Below are the code and all the weights of a small trained network. Each question names an input and a class and asks about switching units off, where a switched-off unit gives its printed mean instead of its output.

import numpy as np


def w(rows, s, z=0):
    codes = np.array(rows[::2]) - 128.0
    scale = np.full(codes.shape[1], s)
    scale[-1] = z or s
    return codes * scale


def f(y):
    return np.maximum(y, 0)


def log_softmax(a):
    a = a - a.max(-1, keepdims=True)
    return a - np.log(np.exp(a).sum(-1, keepdims=True))


def net(x, mask):
    res = np.array(x, float).reshape(1, 5) / 4 @ E
    y = f(res @ A[0][:, :-1].T + A[0][:, -1])
    res = res + np.where(mask, y, B[0][:, -1]) @ B[0][:, :-1]
    return log_softmax(res[-1] @ U[:, :-1].T + U[:, -1])


A, B = {}, {}
E = w([
[254,225,167,194,99,121,83,99],'x0',
[194,154,167,51,62,93,237,159],'x1',
[125,82,237,84,136,192,193,107],'x2',
[165,156,139,96,251,170,115,213],'x3',
[101,169,78,72,122,227,129,22],'x4',
],0.0095)
A[0] = w([
[87,170,56,137,195,255,55,103,171],'N1',
[163,223,162,121,117,86,130,169,147],'N2',
[84,39,223,78,117,233,145,82,203],'N3',
[134,24,132,163,77,62,83,147,189],'N4',
[155,165,104,186,109,22,78,143,197],'N5',
[221,192,169,113,72,194,128,138,185],'N6',
[81,109,170,68,187,74,151,250,154],'N7',
[196,100,185,124,174,136,140,109,127],'N8',
[62,78,35,132,95,32,150,147,254],'N9',
[227,244,162,162,149,107,94,143,157],'N10',
[152,138,154,169,135,189,126,132,112],'N11',
[177,214,100,187,123,213,22,166,155],'N12',
],0.0092,0.0046)
B[0] = w([
[97,91,65,84,254,195,106,53,227],'N1',
[192,105,135,78,99,44,88,133,183],'N2',
[74,153,220,53,93,124,220,129,255],'N3',
[75,77,197,208,92,117,140,136,206],'N4',
[165,67,115,222,100,68,22,88,220],'N5',
[155,158,132,79,87,143,147,69,200],'N6',
[197,70,138,131,182,137,162,201,227],'N7',
[124,152,156,139,136,77,217,132,170],'N8',
[61,134,61,178,68,165,76,219,236],'N9',
[203,99,159,85,115,115,60,92,218],'N10',
[170,194,163,133,126,157,133,83,153],'N11',
[184,166,157,173,161,191,71,39,212],'N12',
],0.0096,0.014)
U = w([
[70,79,109,214,110,92,84,145,137],'0',
[114,192,44,99,62,139,183,121,140],'1',
[187,137,116,96,103,57,97,103,130],'2',
[135,97,108,102,173,118,174,250,253],'3',
[54,98,68,67,172,130,138,103,54],'4',
[141,187,153,148,132,173,137,110,45],'5',
[129,151,91,135,197,165,112,92,178],'6',
[90,138,169,84,118,122,223,126,128],'7',
],0.013,0.0022)

Each question gives the input, the list of numbers given to net, and the class t.
The units are the neurons (one row each of A and B). Each row of codes is followed by its name. A weight is (code - 128) times the scale printed after its matrix; where a second scale follows, it is the last column's (A, B and U).
mask holds one flag per neuron, in row order. A switched-off neuron (its flag False) gives its mean, the last column of its row in B, instead of its output. The means were averaged over made-up inputs and are rounded, as every weight is.
A unit's drop is (log p(t) with every unit on - log p(t) with that unit switched off) / (log p(t) with every unit on - log p(t) with every unit switched off).
The circuit of an input: a set's keep is (log p(t) with only the set's units on - log p(t) with every unit switched off) / (log p(t) with every unit on - log p(t) with every unit switched off). Starting from all 12 units, units are removed one at a time, each time the one whose removal leaves the highest keep (on an exact tie, the one counted first), for as long as the keep stays at least 0.8.
circuit, biggest first: the units of the circuit, biggest drop first
top k neurons: the k neurons with the biggest drops, biggest first
drop when u is switched off: that unit's drop, to one decimal
input [-5,-4,7,-2,-8], class 3: circuit, biggest first -> N7
input [-6,4,-4,-8,6], class 1: circuit, biggest first -> N5; N9
input [2,-8,5,-6,5], class 4: circuit, biggest first -> N1; N3
input [1,-5,4,-6,0], class 7: circuit, biggest first -> N5; N3
input [6,-2,2,-4,6], class 6: top 3 neurons -> N1; N4; N3
input [-2,5,-4,1,8], class 4: top 2 neurons -> N1; N12
input [2,-7,-4,3,-3], class 6: top 2 neurons -> N12; N1
input [6,-4,-1,7,-3], class 2: top 3 neurons -> N10; N2; N5
input [-8,7,-2,-5,2], class 3: top 3 neurons -> N9; N5; N6
input [-1,3,1,2,1], class 7: top 2 neurons -> N9; N5
input [-5,4,-2,-2,2], class 3: top 2 neurons -> N5; N6
input [-6,-6,-2,5,-6], class 3: top 3 neurons -> N7; N12; N5
input [-5,-5,-2,-6,3], class 4: top 3 neurons -> N1; N5; N12
input [-7,-8,8,1,-1], class 7: circuit, biggest first -> N3
input [0,7,-1,1,3], class 1: drop when N10 is switched off -> 0.5
input [-4,-2,8,-1,8], class 7: drop when N3 is switched off -> 3.8
input [-1,7,-1,-7,-6], class 0: drop when N10 is switched off -> 0.0
